The elements form a tree under root. A name lists the branches taken from the top; the branches are d p r s. The symbol m goes to the parent.

Element, then a row for it; each showing differs a little:
s.d.r.p: 4.49 -7.25 1.91 6.05 -3.27 .36 -3.63 -1.37 2.94 -4.77 8.53 1.66 3.93
s.d.r: 5.09 -8.33 2.98 2.50 -6.60 3.87 -6.24 .30 3.32 -4.26 4.07 1.68 5.64
r: 4.08 .14 -2.33 -6.83 -3.10 4.53 7.63 6.21 -1.78 1.87 -3.73 -3.99 -4.70
r.s.d.d: -1.92 6.45 -6.82 -4.10 2.90 -2.84 7.14 2.15 2.75 4.28 -2.57 -8.02 -.07
s: 1.55 -1.59 11.13 1.09 3.17 7.10 -6.54 4.28 -3.42 -3.95 -.32 2.46 -5.13
r.s.d.s: .86 4.88 -8.68 -4.34 3.28 -1.14 8.01 1.57 -6.00 2.90 -1.06 -1.92 -4.64
r.s.p.d: -1.40 9.06 -5.02 -1.21 1.21 -2.52 2.74 1.46 4.33 7.63 -4.43 -6.01 -1.56
s.d.p.d: -1.60 -1.71 5.62 3.03 -.78 -3.56 -9.71 -5.39 7.44 -.59 -1.70 3.01 3.23
s: 2.60 -1.42 9.50 1.29 3.91 4.92 -7.79 2.87 -2.71 -4.84 -.91 2.43 -3.01
s.d.d.r: -4.32 -5.96 2.10 4.66 -.26 .39 -7.48 -3.59 -5.77 -5.54 3.79 7.45 6.06

Follow the symbols from each start, one at a time.
Answer with the element's row; about right is enough.
---
-1.42 -7.49 7.87 2.46 -2.27 .83 -8.51 -1.79 1.70 -5.16 2.82 5.68 3.40
r	4.59 -8.77 2.76 2.53 -7.13 .62 -6.48 -.09 3.17 -4.61 4.47 1.36 4.81
m	-2.56 -7.43 9.41 2.75 -1.10 1.08 -8.81 -2.85 2.24 -5.09 2.31 6.36 4.57
p	-1.43 -3.64 7.71 1.09 .20 -3.40 -7.79 -5.36 2.91 -.73 .28 7.79 2.14
m	-1.74 -7.18 8.18 3.72 -1.54 1.02 -7.01 -2.47 2.47 -5.05 2.54 4.78 3.32
p	-2.31 -3.65 7.74 2.35 .57 -4.58 -8.75 -6.66 4.58 .56 .99 8.18 2.58
d	-2.38 -1.10 5.80 2.56 -.67 -3.88 -9.49 -4.88 6.89 .14 -1.57 3.27 2.17
m	-2.16 -5.41 6.03 2.40 .49 -3.36 -8.28 -7.13 4.63 -.91 -.31 7.52 2.45
d	-3.41 -1.94 6.60 4.32 -.25 -4.45 -9.36 -6.37 6.56 .60 -1.17 2.52 3.71
---
-1.72 -7.05 8.72 3.06 -2.15 .76 -6.81 -2.74 2.32 -5.32 2.69 5.03 3.25
p	-1.96 -5.17 7.50 2.81 .27 -3.00 -8.24 -5.98 3.23 -1.09 .22 6.37 1.45
d	-3.09 -1.93 6.77 2.66 -1.19 -4.29 -10.95 -4.91 8.27 -.06 -1.53 3.23 2.90
m	-1.56 -4.03 6.60 2.41 .47 -3.89 -8.20 -5.54 4.28 -.99 .28 6.96 2.57
d	-3.00 -1.77 6.79 3.80 -1.44 -3.46 -9.76 -4.33 7.28 .15 -1.33 3.15 2.72
m	-1.73 -4.48 6.44 3.21 -.78 -3.90 -9.05 -6.64 4.95 -.18 -.07 6.28 1.98
m	-1.88 -8.08 8.72 2.33 -2.16 .81 -7.62 -1.79 2.25 -4.76 2.41 5.87 2.72
p	-1.80 -4.07 7.02 2.30 -.48 -3.20 -9.17 -6.54 2.96 -.83 -.74 6.49 2.89
m	-3.51 -7.72 9.05 3.42 -1.74 .01 -7.28 -2.72 1.73 -5.14 .74 5.65 3.22
---
-3.22 -3.91 4.70 2.84 .56 -3.02 -8.07 -2.86 5.77 -4.11 2.12 4.05 4.80
m	-2.77 -6.12 4.68 2.10 .35 -2.87 -7.10 -2.88 2.70 -6.73 3.22 6.54 5.25
s	-1.47 -5.63 2.12 .47 .22 -3.18 -5.98 -4.84 -1.11 -7.27 2.33 9.22 -.17
m	-1.09 -4.68 5.87 3.49 .41 -2.96 -6.35 -3.37 2.12 -6.96 3.52 7.97 6.48
m	-.94 -6.91 8.02 3.14 -2.56 .40 -6.89 -1.57 2.67 -4.93 1.63 5.60 3.75
p	-2.74 -3.84 6.73 2.69 -1.06 -3.77 -8.56 -5.30 4.10 -1.17 -.12 7.08 2.76
m	-1.69 -6.52 7.71 3.69 -1.60 .79 -5.67 -2.58 2.69 -5.42 2.82 5.93 3.03
p	-1.65 -4.41 7.42 2.44 .76 -3.91 -9.25 -6.04 4.12 -1.07 .07 5.65 1.80
m	-2.23 -4.94 9.17 3.45 -2.94 .65 -7.20 -1.99 1.82 -4.16 2.77 6.33 3.12
---
.48 5.97 -5.73 -4.64 .00 -.55 6.85 .61 -3.30 7.14 -5.75 -1.42 -6.60
m	2.39 7.10 -4.65 -3.84 1.21 .40 6.64 2.20 -1.59 8.36 -4.86 -5.25 -4.62
m	-.07 6.34 -3.02 -2.55 .76 3.00 9.17 4.33 -3.28 4.90 -2.67 -6.33 -2.29
d	.47 6.19 -6.61 -4.24 3.40 .25 9.51 3.84 -5.09 3.34 -.89 -5.37 -1.34
s	1.10 3.68 -8.88 -3.10 2.46 -2.19 8.09 2.81 -5.27 1.76 -1.39 -2.95 -3.92
m	.92 5.45 -6.25 -5.28 2.51 .44 9.09 3.68 -3.83 2.30 -.96 -5.85 -1.66
d	-.64 8.50 -6.03 -2.81 2.97 -3.32 4.14 2.52 2.96 3.48 -2.75 -8.66 -1.31
m	.71 6.17 -7.64 -4.38 2.76 .72 9.57 3.39 -3.64 3.15 -1.11 -5.00 -1.38
s	.91 4.30 -10.33 -4.14 3.67 .34 7.78 1.12 -4.51 1.89 -2.61 -2.28 -5.95
---
-4.08 -7.16 2.78 4.46 .13 -1.37 -6.10 -1.93 -4.17 -4.63 2.54 8.17 4.27
m	-1.41 -5.47 5.79 1.90 -.13 -3.20 -6.46 -4.16 2.52 -7.62 2.64 6.13 4.70
s	-1.16 -5.50 2.17 1.67 .32 -2.76 -7.13 -5.47 .45 -7.63 1.79 6.88 -.24
m	-1.54 -6.27 5.39 2.28 .51 -.82 -6.58 -3.84 1.87 -6.67 2.86 8.01 5.02
s	-.75 -6.10 2.14 1.17 .24 -2.33 -8.68 -4.95 -1.19 -6.97 2.54 10.36 .93
m	-1.41 -5.96 4.84 2.27 1.05 -1.99 -7.88 -3.71 1.48 -4.61 4.74 5.82 5.35
d	-3.69 -3.66 5.39 2.21 .21 -4.97 -8.23 -4.01 6.72 -5.79 1.02 3.38 6.12
m	-1.41 -7.16 5.47 1.69 1.42 -2.66 -6.96 -4.16 1.38 -6.26 2.71 6.71 5.09
d	-3.64 -2.48 4.54 2.49 -.12 -4.35 -9.82 -3.09 6.46 -3.95 3.20 2.94 5.27
---
.42 5.38 -5.84 .50 4.80 .25 10.09 .54 -2.72 2.96 4.89 -3.91 -2.53
m	-.29 5.53 -7.84 -4.01 3.09 -.43 9.22 3.44 -3.72 1.95 -1.72 -5.32 -2.71
m	.24 4.50 -4.24 -3.42 -.29 3.32 8.85 4.77 -4.59 5.00 -1.99 -6.95 -4.29
m	5.69 1.49 -1.57 -5.25 -3.89 3.94 8.48 5.59 -.77 -.06 -5.92 -5.68 -4.24
m	3.52 -5.25 2.04 -5.51 -3.42 5.66 2.31 6.38 1.23 -5.19 -3.98 -6.43 -.49
r	5.51 .54 -2.94 -7.25 -3.51 3.37 9.88 6.15 -2.15 -.85 -3.89 -4.68 -3.96
s	.48 6.16 -4.02 -2.71 .04 3.53 8.68 4.01 -4.20 5.28 -3.07 -6.34 -3.00
d	-.10 5.95 -6.71 -3.12 2.40 .75 9.78 4.87 -4.52 2.55 -.21 -4.12 -2.39
m	.84 5.59 -3.76 -2.11 .33 2.62 8.89 3.63 -3.37 4.98 -3.21 -6.56 -3.98
---
-.09 6.94 -4.57 -2.08 .64 .00 7.15 2.03 -1.31 8.47 -3.59 -4.42 -4.59
m	.87 6.24 -5.22 -3.28 -.16 3.56 9.77 4.84 -3.27 3.50 -2.40 -6.04 -2.07
m	3.58 .88 -2.47 -6.01 -2.99 5.15 9.06 5.95 -2.57 .10 -3.18 -4.23 -4.47
s	-.91 5.09 -4.69 -3.58 1.60 2.24 9.11 5.06 -3.54 4.97 -2.29 -6.52 -3.87
d	.54 5.42 -7.18 -3.85 2.39 .23 9.15 4.06 -4.14 2.91 -.66 -4.08 -2.47
p	.39 7.08 -5.59 1.43 5.64 -.77 11.47 1.74 -2.72 3.39 4.96 -4.07 -2.09
m	-.87 6.32 -6.95 -2.94 2.20 1.05 9.97 3.68 -4.62 3.18 -2.12 -4.50 -3.03
p	.15 7.10 -5.39 .35 5.63 -.81 9.42 1.98 -1.86 1.96 4.87 -4.33 -1.19
m	-.06 5.35 -7.69 -3.67 2.12 -.12 9.56 5.02 -4.11 3.29 -.44 -4.89 -2.44
---
-2.93 -3.20 5.08 2.80 .09 -5.34 -7.97 -3.39 7.43 -5.25 1.46 3.34 5.17
m	-2.28 -4.07 4.87 2.98 -.06 -1.77 -7.86 -2.94 2.04 -6.41 2.55 7.04 4.34
s	-1.12 -6.88 1.83 1.46 -.35 -2.31 -6.85 -5.13 -1.29 -9.49 2.76 7.95 .28
m	-1.53 -5.81 6.32 2.52 1.07 -2.42 -7.32 -3.09 1.46 -6.35 4.05 8.54 6.28
s	.26 -6.67 2.97 -.22 -.07 -3.27 -6.82 -4.94 -1.67 -7.13 2.67 9.25 .25
m	-1.07 -5.15 4.54 2.07 .16 -2.40 -7.43 -3.49 2.70 -6.45 3.01 6.82 4.60
r	-4.54 -5.68 2.10 3.38 -1.76 -.59 -7.88 -2.47 -5.10 -4.46 1.94 7.50 4.79
m	-2.56 -6.20 5.54 3.61 .41 -2.11 -7.68 -4.16 .86 -6.81 2.90 6.58 4.64
d	-3.49 -3.44 5.26 4.60 .50 -2.71 -8.82 -2.81 6.90 -5.91 1.49 4.83 6.08
---
-3.81 -1.20 5.53 2.66 -1.08 -4.56 -9.30 -5.39 8.13 -.17 -1.00 3.00 2.62
m	-1.08 -3.38 7.64 1.37 -.61 -3.34 -8.29 -5.88 4.13 -.04 -.41 5.67 2.31
m	-1.93 -6.35 8.03 3.01 -2.18 1.33 -7.29 -2.98 1.64 -5.44 2.40 5.42 2.96
d	-1.96 -6.14 6.30 1.62 -.02 -2.14 -7.03 -3.67 2.28 -7.03 4.13 7.59 4.52
d	-3.59 -3.40 4.22 3.42 .64 -4.47 -8.37 -3.34 5.71 -4.97 1.02 3.64 5.25
m	-2.03 -4.63 6.14 3.02 .94 -2.99 -7.69 -4.44 2.69 -7.11 2.39 7.22 3.95
r	-4.40 -5.19 .94 3.86 -1.50 -.30 -6.60 -3.64 -4.81 -5.10 2.37 8.19 5.59
m	-2.23 -6.33 5.60 2.17 1.61 -2.33 -7.21 -4.02 2.56 -7.08 3.53 6.85 4.90
